Here is a tiny trained network, its code and every weight. The questions are about switching its units off for an input and a target symbol, where a switched-off unit gives its printed mean instead of its output.

import numpy as np


def w(rows, s, z=0):
    codes = np.array(rows[::2]) - 128.0
    scale = np.full(codes.shape[1], s)
    scale[-1] = z or s
    return codes * scale


def norm(h):
    return h / np.sqrt((h * h).mean(-1, keepdims=True) + 1e-5)


def f(y):
    return np.maximum(y, 0)


def softmax(a):
    e = np.exp(a - a.max(-1, keepdims=True))
    return e / e.sum(-1, keepdims=True)


def log_softmax(a):
    a = a - a.max(-1, keepdims=True)
    return a - np.log(np.exp(a).sum(-1, keepdims=True))


def net(x, mask):
    ids = ['ΔΘΞΠΦΨΩαβγεζλμστ'.index(c) for c in x.split()]
    T = len(ids)
    res = E[ids] + P[:T]
    q, k, v = (norm(res) @ M[0].T for M in (Q, K, V))
    z = softmax(np.where(np.tri(T) > 0, q @ k.T / 3**0.5, -1e9)) @ v
    res = res + np.where(mask[0], z, O[0][:, -1]) @ O[0][:, :-1]
    y = f(norm(res) @ A[0][:, :-1].T + A[0][:, -1])
    res = res + np.where(mask[1:9], y, B[0][:, -1]) @ B[0][:, :-1]
    return log_softmax(norm(res)[-1] @ U[:, :-1].T + U[:, -1])


Q, K, V, O, A, B = {}, {}, {}, {}, {}, {}
E = w([
[148,162,158,96,35,89,143,182],'Δ',
[167,101,135,78,92,73,93,203],'Θ',
[110,103,100,125,11,72,118,210],'Ξ',
[67,133,62,116,147,160,158,63],'Π',
[23,103,180,74,152,113,171,139],'Φ',
[151,145,68,176,179,144,93,54],'Ψ',
[165,132,90,99,42,99,110,152],'Ω',
[222,115,104,83,118,81,65,191],'α',
[169,128,113,17,84,119,131,144],'β',
[139,193,213,149,187,113,149,111],'γ',
[192,124,67,96,68,114,91,135],'ε',
[202,163,112,125,69,115,100,152],'ζ',
[130,116,103,69,225,151,133,65],'λ',
[93,154,98,255,104,108,117,105],'μ',
[56,126,49,160,118,143,144,78],'σ',
[135,79,70,40,62,94,106,166],'τ',
],0.008)
P = w([
[158,123,141,103,98,220,94,160],'0',
[140,145,132,70,73,144,57,115],'1',
[183,134,84,113,131,153,196,177],'2',
[104,216,91,64,111,117,69,133],'3',
[144,114,151,91,66,113,84,57],'4',
[161,130,91,126,141,131,211,152],'5',
[91,219,96,88,134,95,102,120],'6',
[120,114,163,109,79,95,106,23],'7',
[140,126,109,146,159,127,212,129],'8',
[73,205,121,114,161,112,125,115],'9',
[132,102,151,114,75,33,128,1],'10',
],0.0098)
Q[0] = w([
[121,175,55,149,182,125,197,180],'h0',
[158,89,161,127,158,144,195,152],'h0',
[48,253,95,52,153,50,60,112],'h0',
],0.015)
K[0] = w([
[79,137,154,167,168,249,93,154],'h0',
[155,127,139,88,98,154,110,179],'h0',
[69,125,145,160,197,101,151,71],'h0',
],0.017)
V[0] = w([
[61,120,154,135,52,104,157,191],'h0',
[64,54,38,110,134,129,119,116],'h0',
[143,144,67,250,67,121,90,124],'h0',
],0.014)
O[0] = w([
[48,100,163,137,5,110,151,161,135],'h0',
[102,36,105,148,140,177,131,144,238],'h0',
[123,170,12,224,90,109,118,161,255],'h0',
],0.017,0.0017)
A[0] = w([
[152,114,50,179,187,209,118,199,106],'n0',
[178,185,100,121,173,119,75,144,167],'n1',
[110,133,72,158,65,118,116,136,254],'n2',
[129,105,198,84,102,133,135,136,112],'n3',
[55,130,84,207,103,190,102,222,4],'n4',
[139,135,127,149,140,121,248,127,137],'n5',
[111,89,152,56,88,127,165,97,60],'n6',
[143,36,178,114,192,173,130,116,142],'n7',
],0.013,0.0069)
B[0] = w([
[70,138,147,126,99,42,181,37,207],'n0',
[100,48,178,129,108,121,39,164,197],'n1',
[184,121,71,122,131,176,172,57,252],'n2',
[153,120,129,222,179,122,152,110,179],'n3',
[143,131,221,87,221,125,171,209,190],'n4',
[181,69,159,79,85,165,8,141,142],'n5',
[159,126,114,241,151,127,122,99,172],'n6',
[58,212,18,102,61,163,95,103,191],'n7',
],0.012,0.014)
U = w([
[141,239,190,137,11,80,182,65,20],'Δ',
[199,91,193,245,161,128,125,142,114],'Θ',
[103,92,137,102,49,130,150,221,224],'Ξ',
[14,203,73,42,71,93,115,113,112],'Π',
[59,99,226,137,90,178,121,97,152],'Φ',
[111,107,74,184,255,47,53,132,91],'Ψ',
[242,133,115,84,123,221,194,120,89],'Ω',
[121,29,145,127,141,120,53,217,219],'α',
[158,251,150,174,155,208,140,28,1],'β',
[134,222,197,89,146,46,134,139,219],'γ',
[159,28,128,63,62,58,134,29,22],'ε',
[201,174,89,121,45,139,41,150,121],'ζ',
[134,123,93,47,216,225,97,162,175],'λ',
[100,246,67,203,168,76,144,221,196],'μ',
[107,81,124,109,223,96,223,145,169],'σ',
[103,49,71,212,132,255,71,164,99],'τ',
],0.0088,0.0069)

Each question gives the input, a string of symbols that net reads in full, and the target symbol t.
The units are the heads (3 rows each of Q, K, V and O) and the neurons (one row each of A and B). Each row of codes is followed by its name. A weight is (code - 128) times the scale printed after its matrix; where a second scale follows, it is the last column's (O, A, B and U).
mask holds one flag per unit, heads first, then neurons. A switched-off unit (its flag False) gives its mean, the last column of its rows in O or B, instead of its output. The means were averaged over made-up inputs and are rounded, as every weight is.
A unit's drop is (log p(t) with every unit on - log p(t) with that unit switched off) / (log p(t) with every unit on - log p(t) with every unit switched off).
The circuit of an input: a set's keep is (log p(t) with only the set's units on - log p(t) with every unit switched off) / (log p(t) with every unit on - log p(t) with every unit switched off). Starting from all 9 units, units are removed one at a time, each time the one whose removal leaves the highest keep (on an exact tie, the one counted first), for as long as the keep stays at least 0.8.
circuit, biggest first: the units of the circuit, biggest drop first
most important unit: the unit with the biggest drop
k most important neurons: the k neurons with the biggest drops, biggest first
input Θ μ σ ε Δ, target Δ: 2 most important neurons	[n1, n7]
input σ ζ Δ, target σ: circuit, biggest first	[h0, n4, n0]
input σ α ζ τ Π ε, target σ: circuit, biggest first	[h0, n4, n0]
input ζ Ψ τ Φ α, target α: circuit, biggest first	[h0, n1, n2]
input α β τ μ β Θ μ β τ ζ ζ, target ζ: circuit, biggest first	[h0, n0, n1]
input γ ζ β, target γ: most important neuron	[n2]
input τ Π Ω Θ Φ Θ, target τ: 2 most important neurons	[n0, n7]
input σ ζ ε λ β Ξ Π, target Π: 3 most important neurons	[n7, n2, n0]
input γ Ψ ζ ζ, target Ψ: circuit, biggest first	[h0, n1]
input ε β ε Φ β Ψ, target ε: circuit, biggest first	[n0, n5]
input β β ζ β ε μ, target β: circuit, biggest first	[h0, n7, n3, n6]
input α Δ Ψ τ β γ λ λ Π Ψ, target Ψ: 2 most important neurons	[n1, n2]
input Π β λ τ Φ α β Φ Ω, target Π: circuit, biggest first	[h0, n7, n0]
input ζ ζ σ Φ ε τ ε, target Φ: circuit, biggest first	[h0]
input Θ Ξ Ω Θ Ω α, target Θ: circuit, biggest first	[h0, n0, n3]
input Ξ α Ω σ τ Π σ, target σ: circuit, biggest first	[n4, h0, n0]
input σ Ξ ζ Φ ε ζ, target σ: 3 most important neurons	[n4, n0, n7]
input β ε σ ε ε μ τ μ Φ ζ, target Φ: 2 most important neurons	[n2, n7]
input Φ ε α ζ Ξ β Ξ Π, target Π: 2 most important neurons	[n7, n2]
input λ σ τ λ σ ζ ε ε Δ ζ, target σ: 2 most important neurons	[n4, n0]
input Ω ε ζ Δ τ ε α, target α: most important unit	n1
